Below is a small trained network, with its code and all its weights. Each question gives an input and a target symbol and asks what happens when units are switched off, that is, made to give their printed mean instead of their output.

import numpy as np


def w(rows, s, z=0):
    codes = np.array(rows[::2]) - 128.0
    scale = np.full(codes.shape[1], s)
    scale[-1] = z or s
    return codes * scale


def f(y):
    return y / 2 * (1 + np.tanh(0.7978845608 * (y + 0.044715 * y**3)))


def softmax(a):
    e = np.exp(a - a.max(-1, keepdims=True))
    return e / e.sum(-1, keepdims=True)


def log_softmax(a):
    a = a - a.max(-1, keepdims=True)
    return a - np.log(np.exp(a).sum(-1, keepdims=True))


def net(x, mask):
    ids = ['βγδζηθλμπσφψω'.index(c) for c in x.split()]
    T = len(ids)
    res = E[ids] + P[:T]
    u = 0
    for l in range(2):
        q, k, v = (res @ M[l].T for M in (Q, K, V))
        z = softmax(np.where(np.tri(T) > 0, q @ k.T / 3**0.5, -1e9)) @ v
        res = res + np.where(mask[u], z, O[l][:, -1]) @ O[l][:, :-1]
        u += 1
        y = f(res @ A[l][:, :-1].T + A[l][:, -1])
        res = res + np.where(mask[u : u + 12], y, B[l][:, -1]) @ B[l][:, :-1]
        u += 12
    return log_softmax(res[-1] @ U[:, :-1].T + U[:, -1])


Q, K, V, O, A, B = {}, {}, {}, {}, {}, {}
E = w([
[151,190,221],'β',
[148,134,168],'γ',
[139,132,166],'δ',
[144,131,165],'ζ',
[107,133,98],'η',
[152,64,113],'θ',
[147,139,155],'λ',
[163,144,153],'μ',
[129,119,166],'π',
[104,82,187],'σ',
[100,194,134],'φ',
[2,213,118],'ψ',
[64,223,130],'ω',
],0.0082)
P = w([
[150,205,13],'0',
[86,99,171],'1',
[105,71,41],'2',
[229,161,2],'3',
[56,99,188],'4',
[124,96,60],'5',
],0.0086)
Q[0] = w([
[152,98,167],'L0H1',
[102,99,131],'L0H1',
[248,49,246],'L0H1',
],0.017)
K[0] = w([
[164,131,129],'L0H1',
[145,163,161],'L0H1',
[253,91,91],'L0H1',
],0.022)
V[0] = w([
[254,99,181],'L0H1',
[111,27,111],'L0H1',
[161,107,63],'L0H1',
],0.0086)
O[0] = w([
[245,115,155,9],'L0H1',
[132,65,128,101],'L0H1',
[142,131,74,249],'L0H1',
],0.011,0.0017)
A[0] = w([
[150,145,120,92],'L0N1',
[152,140,125,105],'L0N2',
[152,150,118,88],'L0N3',
[128,128,128,127],'L0N4',
[160,161,116,108],'L0N5',
[134,120,150,115],'L0N6',
[186,168,108,2],'L0N7',
[158,78,217,122],'L0N8',
[128,128,128,129],'L0N9',
[128,128,128,126],'L0N10',
[125,187,152,105],'L0N11',
[97,194,252,31],'L0N12',
],0.016,0.0083)
B[0] = w([
[93,127,83,48],'L0N1',
[105,130,89,62],'L0N2',
[88,126,86,57],'L0N3',
[128,128,127,124],'L0N4',
[80,137,103,153],'L0N5',
[121,120,99,46],'L0N6',
[100,73,157,96],'L0N7',
[68,1,29,232],'L0N8',
[128,128,128,132],'L0N9',
[128,128,127,120],'L0N10',
[160,79,92,157],'L0N11',
[76,173,59,254],'L0N12',
],0.022,0.00097)
Q[1] = w([
[253,110,197],'L1H1',
[140,137,177],'L1H1',
[144,113,180],'L1H1',
],0.013)
K[1] = w([
[64,7,88],'L1H1',
[104,148,104],'L1H1',
[98,170,136],'L1H1',
],0.013)
V[1] = w([
[156,179,97],'L1H1',
[1,144,181],'L1H1',
[201,186,80],'L1H1',
],0.0059)
O[1] = w([
[110,178,104,254],'L1H1',
[3,31,50,112],'L1H1',
[174,233,131,246],'L1H1',
],0.0045,0.00084)
A[1] = w([
[37,71,198,100],'L1N1',
[173,173,157,113],'L1N2',
[174,82,196,71],'L1N3',
[143,200,124,53],'L1N4',
[177,190,155,104],'L1N5',
[121,179,253,2],'L1N6',
[65,127,180,181],'L1N7',
[203,107,126,152],'L1N8',
[102,120,183,150],'L1N9',
[145,116,119,144],'L1N10',
[134,119,138,25],'L1N11',
[151,65,175,168],'L1N12',
],0.017,0.006)
B[1] = w([
[180,142,103,253],'L1N1',
[95,138,86,135],'L1N2',
[62,128,3,162],'L1N3',
[116,60,111,169],'L1N4',
[98,117,68,144],'L1N5',
[231,160,233,135],'L1N6',
[215,37,147,197],'L1N7',
[183,182,192,181],'L1N8',
[86,90,230,150],'L1N9',
[143,156,134,152],'L1N10',
[113,7,152,100],'L1N11',
[30,108,174,239],'L1N12',
],0.025,0.0052)
U = w([
[122,190,5,218],'β',
[184,204,153,151],'γ',
[188,165,156,72],'δ',
[171,107,171,110],'ζ',
[171,84,243,65],'η',
[1,43,235,164],'θ',
[151,118,188,120],'λ',
[91,214,236,140],'μ',
[136,101,152,39],'π',
[195,66,159,109],'σ',
[130,93,154,113],'φ',
[147,34,94,2],'ψ',
[111,62,125,20],'ω',
],0.0048,0.0073)

Each question gives the input, a string of symbols that net reads in full, and the target symbol t.
The units are the heads (3 rows each of Q, K, V and O) and the neurons (one row each of A and B). Each row of codes is followed by its name. A weight is (code - 128) times the scale printed after its matrix; where a second scale follows, it is the last column's (O, A, B and U).
mask holds one flag per unit, layer by layer, with each layer's heads first. A switched-off unit (its flag False) gives its mean, the last column of its rows in O or B, instead of its output. The means were averaged over made-up inputs and are rounded, as every weight is.
A unit's drop is (log p(t) with every unit on - log p(t) with that unit switched off) / (log p(t) with every unit on - log p(t) with every unit switched off).
The circuit of an input: a set's keep is (log p(t) with only the set's units on - log p(t) with every unit switched off) / (log p(t) with every unit on - log p(t) with every unit switched off). Starting from the 12 units with the biggest drops (on a tie, the unit counted first), units are removed one at a time, each time the one whose removal leaves the highest keep (on an exact tie, the one counted first), for as long as the keep stays at least 0.8.
circuit, biggest first: the units of the circuit, biggest drop first
most important unit: the unit with the biggest drop
top k neurons: the k neurons with the biggest drops, biggest first
k most important neurons of layer l: the k neurons of layer l with the biggest drops, biggest first
input θ θ σ η σ μ, target θ: 3 most important neurons of layer 1 => L1N1; L1N12; L1N6
input σ θ ζ θ θ θ, target μ: most important unit => L1N8
input θ θ φ η σ ζ, target θ: top 3 neurons => L0N12; L0N8; L1N12
input η θ σ θ, target γ: 2 most important neurons of layer 0 => L0N8; L0N12
input σ η β η σ μ, target θ: 2 most important neurons of layer 1 => L1N1; L1N6
input μ θ λ θ σ β, target θ: top 4 neurons => L0N8; L0N12; L1N12; L1N1
input θ φ θ σ, target β: circuit, biggest first => L0N8; L1N5; L1N2; L1H1
input θ η π θ ψ π, target σ: 2 most important neurons of layer 1 => L1N7; L1N1
input σ θ β, target θ: top 2 neurons => L0N12; L1N12
input θ ψ θ φ β, target β: top 2 neurons => L0N12; L0N8
input θ β μ σ ψ η, target σ: top 3 neurons => L1N7; L1N12; L1N1
input θ β β θ σ ψ, target σ: circuit, biggest first => L1N7; L0H1; L1N1
input η β φ λ σ γ, target θ: 3 most important neurons of layer 1 => L1N12; L1N9; L1N1
input θ λ θ σ ψ, target ψ: most important unit => L0N12
input σ σ η, target θ: top 2 neurons => L1N12; L0N12
input σ η θ θ, target γ: top 2 neurons => L1N8; L1N12
input σ δ θ ψ ψ σ, target σ: top 4 neurons => L1N1; L1N7; L0N12; L0N8
input σ σ θ η ψ, target ψ: top 3 neurons => L1N7; L0N12; L1N4
input δ ψ ψ, target σ: top 2 neurons => L1N7; L1N1
input φ β σ θ θ σ, target θ: top 4 neurons => L1N12; L0N12; L0N5; L0N8
input ω γ σ β σ, target β: top neuron => L0N8
input θ σ η, target θ: top 4 neurons => L0N12; L0N5; L1N12; L0N8
input φ μ θ θ σ ζ, target θ: top 3 neurons => L0N8; L1N12; L0N12
input θ σ λ η σ σ, target θ: 2 most important neurons of layer 1 => L1N12; L1N9
input β σ μ δ, target β: 3 most important neurons of layer 0 => L0N5; L0N8; L0N11
input σ γ δ, target θ: 4 most important neurons of layer 1 => L1N12; L1N9; L1N1; L1N6
input π σ η γ, target β: 2 most important neurons of layer 0 => L0N5; L0N8
